N: [130 173 129 125 147 174 169]
K: [113 172 110 163 112  77 137]
V: [125 172 110 107 108 160 107]
E: [122 115 138  91 117  78 116]
F: [130 173 129  91  90 174 169]
miss E: [138  78  91 122 116 115] -> [117]
miss F: [174 130 169 173  90 129] -> [91]
miss K: [172 137 112 110 113  77] -> [163]
miss F: [173 169 130  91 129  90] -> [174]
miss K: [110 137 113 172  77 163] -> [112]

B: [182  71  78 157 105  80  83 100  74  94 130  93  82 116 176 183  71 101
  80  95 101 182 181 140  86  76  80 181  90 182 175 181  81 181  88 138
 111 159 184 108  85  88]
M: [ 97 164 154 127  98 103 166 101 166  91 160 173 166  93 117 118 144 105
 106 171 106 106 118 157 106 168 167 102 122  99 100  96  98 117 172 158
  93  90 100  89 145 101]
A: [107 148 153 136 104 103 154 103 155  95 159 162 161  95 124 122 129  99
 109 165 106 116 122 155 103 157 159 108 119 109 109 105 103 125 160 155
  99  97 109  93 133 100]
L: [127 121 126 118 168 148  92 163 119 122  87  93 114 103 108 103 138 162
 102  99 119 115  99  87 107 113 114 108  91 128 101 114 150 108  95  84
 106 101 115 112  87 113]
X: [185  75  76 158 114  85  81 106  74  97 127  91  79 118 177 183  76 111
  86  92 100 182 181 137  87  76  78 181  89 184 174 182  85 181  88 136
 110 160 185 109  87  90]
G: [131 119 126 120 170 147  89 167 117 120  85  91 113 100 110 105 138 162
 156  97 121 118 101  86 105 111 114 111  87 133 102 116 150 110  92  84
 104 101 119 110  83 110]
miss A: [155  99 157 124 108  95 136 133 153 116 109 154 159  93 162 161 109 122
  99 165  97 103 155 159 125 106  95 109 160 107 104 129 103 119 122 103
 103 155 100 148 109] -> [105]
miss L: [101  99 121 119 103 114  84  87 148  99 128  87  93 102 113 112  92 115
 107 119 114  95 114 127 122 106 118 103 150 126 115 168 113 138  91 108
  87 101 108 162 108] -> [163]
miss G: [102 170 126 116 111 156 104 150 100  83 119  97 120 105 110 111 113  85
 114  87 138  86 133 110  92  91  84 110 101 167 105 147 131 101 119 121
 110 117 118  89 120] -> [162]
miss M: [ 99 100 166 102  93 106 154  96 172 168 164 106 171  98  93 117 101 117
 166 158 122 173 101 100  90 166 118 105  91 144  98  89 145 167  97 106
 160 106 157 127 118] -> [103]

Z: [172 149 110  75 172 181 171 182]
Y: [ 72 186 162 176 163  65 142  64]
R: [ 85 116 143 105 187 131 110 125]
T: [175 136 178 172  75  90 107  90]
H: [ 85 116 143 105 187 131 110  72]
D: [ 92 121  75 123 102 153 129 154]
J: [ 67 186 162 176  73  65 151 156]
C: [152 186 162 176  73  65 151 156]
Q: [112  74 155 166 190  74  88  79]
miss Y: [162 186 176  72 142  64  65] -> [163]
miss D: [129 102  92 123 154 121  75] -> [153]
miss Y: [ 64 142  72 176 186  65 163] -> [162]
miss Y: [ 65 162 186 176  72  64 163] -> [142]

S: [149 117  98 164 173 143 163]
P: [178 111 177 177 173 115 161]
U: [ 87 152 121 132 123 167 117]
miss P: [115 177 161 173 178 177] -> [111]
miss P: [177 177 111 115 173 161] -> [178]
miss P: [161 173 115 177 177 111] -> [178]

dadu: [109 166 128 138 110  79]
Vir: [ 94  95 128 134 173  93]
lubu: [150 172 147 121  87  90]
razik: [ 79 118 170 162 117 104]
mam: [150 172 147  97  87  90]
mizin: [128 139 165  80 106 164]
Fur: [135 104  78 118 170 161]
rivi: [ 86 143 142 150 125 128]
Lutud: [ 85 142 173 150 125 151]
miss rivi: [128 142  86 150 125] -> [143]
miss rivi: [ 86 128 150 125 142] -> [143]
miss Vir: [173 134 128  93  94] -> [95]
miss Vir: [134 128  93  95 173] -> [94]
miss razik: [170 117  79 162 104] -> [118]
miss Lutud: [ 85 150 142 173 125] -> [151]
miss Lutud: [173 151 125  85 142] -> [150]

kosa: [149 149 126 118 118 152 141 121 103 150 149 134 133 133 139 132 135 126]
Miv: [142 122 118 119 117 142 119 132 124 161 131 130 122 116 131 142 112 137]
repi: [143 125 124 118 125 117 136 116 120 145 144 124 116 119 136 126 127 136]
nukof: [125 162  99 100 142 127 130 126 153 140 154 185  86  75  95 124 136 105]
nune: [143 122 126 134 115 142 108 114 122 128 139 114 153 119 145 129 128 143]
sevo: [120 152 122 135  84 130 129 138 110 133 146 132 135 134 143 119 136 162]
gomo: [145 133 123 135 121 152 117 140 122 148 132 114 126 123 133 139 120 128]
miss sevo: [134 132 122 135 120 146 135 133 136 152  84 138 110 130 162 129 143] -> [119]
miss Miv: [117 137 131 131 142 142 124 112 119 142 161 118 130 119 122 122 116] -> [132]
miss kosa: [149 118 141 118 126 134 103 133 126 135 121 139 149 149 152 132 133] -> [150]
miss nukof: [ 99 136 130 124 185 126 125 142 127 105  95 140  75 100 162  86 153] -> [154]
miss nukof: [136  99 153 127 124 100 185 154  75 142 105 140 126  95  86 162 130] -> [125]
miss Miv: [124 137 116 130 131 122 122 119 112 142 119 142 132 161 131 142 118] -> [117]

kiku: [132 108 167 109 142 122 113 117 139  95 112 151 117  87 135 159 150 106
 145  97 128 113 121]
dogiz: [137 102 186 105 149 119 113 113 138  77 116 158 109  70 129 170 165 104
 147  91 116 111 110]
Nute: [131 110 162 111 140 123 113 118 139  99 112 149 119  92 135 155 146 107
 144  99 130 114 132]
geral: [139 100 192 103 152 120 112 112 136  73 120 160 107  66 126 171 168 105
 145  90 112 112 107]
gedit: [136 104 180 106 147 120 113 105 139  81 114 156 111  74 131 168 161 104
 147  92 160 111 113]
pov: [131 109 164 110 141 122 113 118 139  97 112 150 118  90 135 157 148 107
 145  98 129 113 123]
vakil: [130 112 158 112 138 123 114 119 139 103 112 147 120  96 136 153 144 108
 143 101 132 115 125]
riva: [133 107 172 124 144 121 113 116 140  89 112 153 114  81 133 163 155 105
 147  95 125 112 118]
ton: [130 111 160 111 139 123 114 119 139 101 112 148 120  94 136 154 145 108
 143 100 131 114 125]
zazo: [133 108 169 108 143 121 113 116 140  92 112 152 116  84 134 161 152 105
 146  96 127 112 120]
zofu: [134 106 176 107 146 120 113 115 140  85 113 155 112  78 132 166 158 104
 147  93 122 111 115]
miss kiku: [ 87 145 122 121 106 117  97 151 139 117 113 113 112 109 132 108 159  95
 167 150 135 128] -> [142]
miss gedit: [ 74 180 147 113 111 136 111 139 113 131 160 114  81 105 106  92 168 120
 156 147 104 104] -> [161]
miss riva: [153 112 155 116  89 114 118 105 163 172 107 144 112 121 133 113 133 147
 124  95  81 140] -> [125]
miss geral: [112 171  73 145 120 112 126 107  66 120 107 112 103  90 112 136 168 139
 100 160 152 192] -> [105]
miss Nute: [111  92 140 135 144 113 146  99 130 112 155 132 119 114 118 123 139 149
 110  99 107 162] -> [131]
miss dogiz: [158 119  70 165 147 109 170 137 110 102 186 113  91 113 105 116 129 149
  77 138 116 104] -> [111]

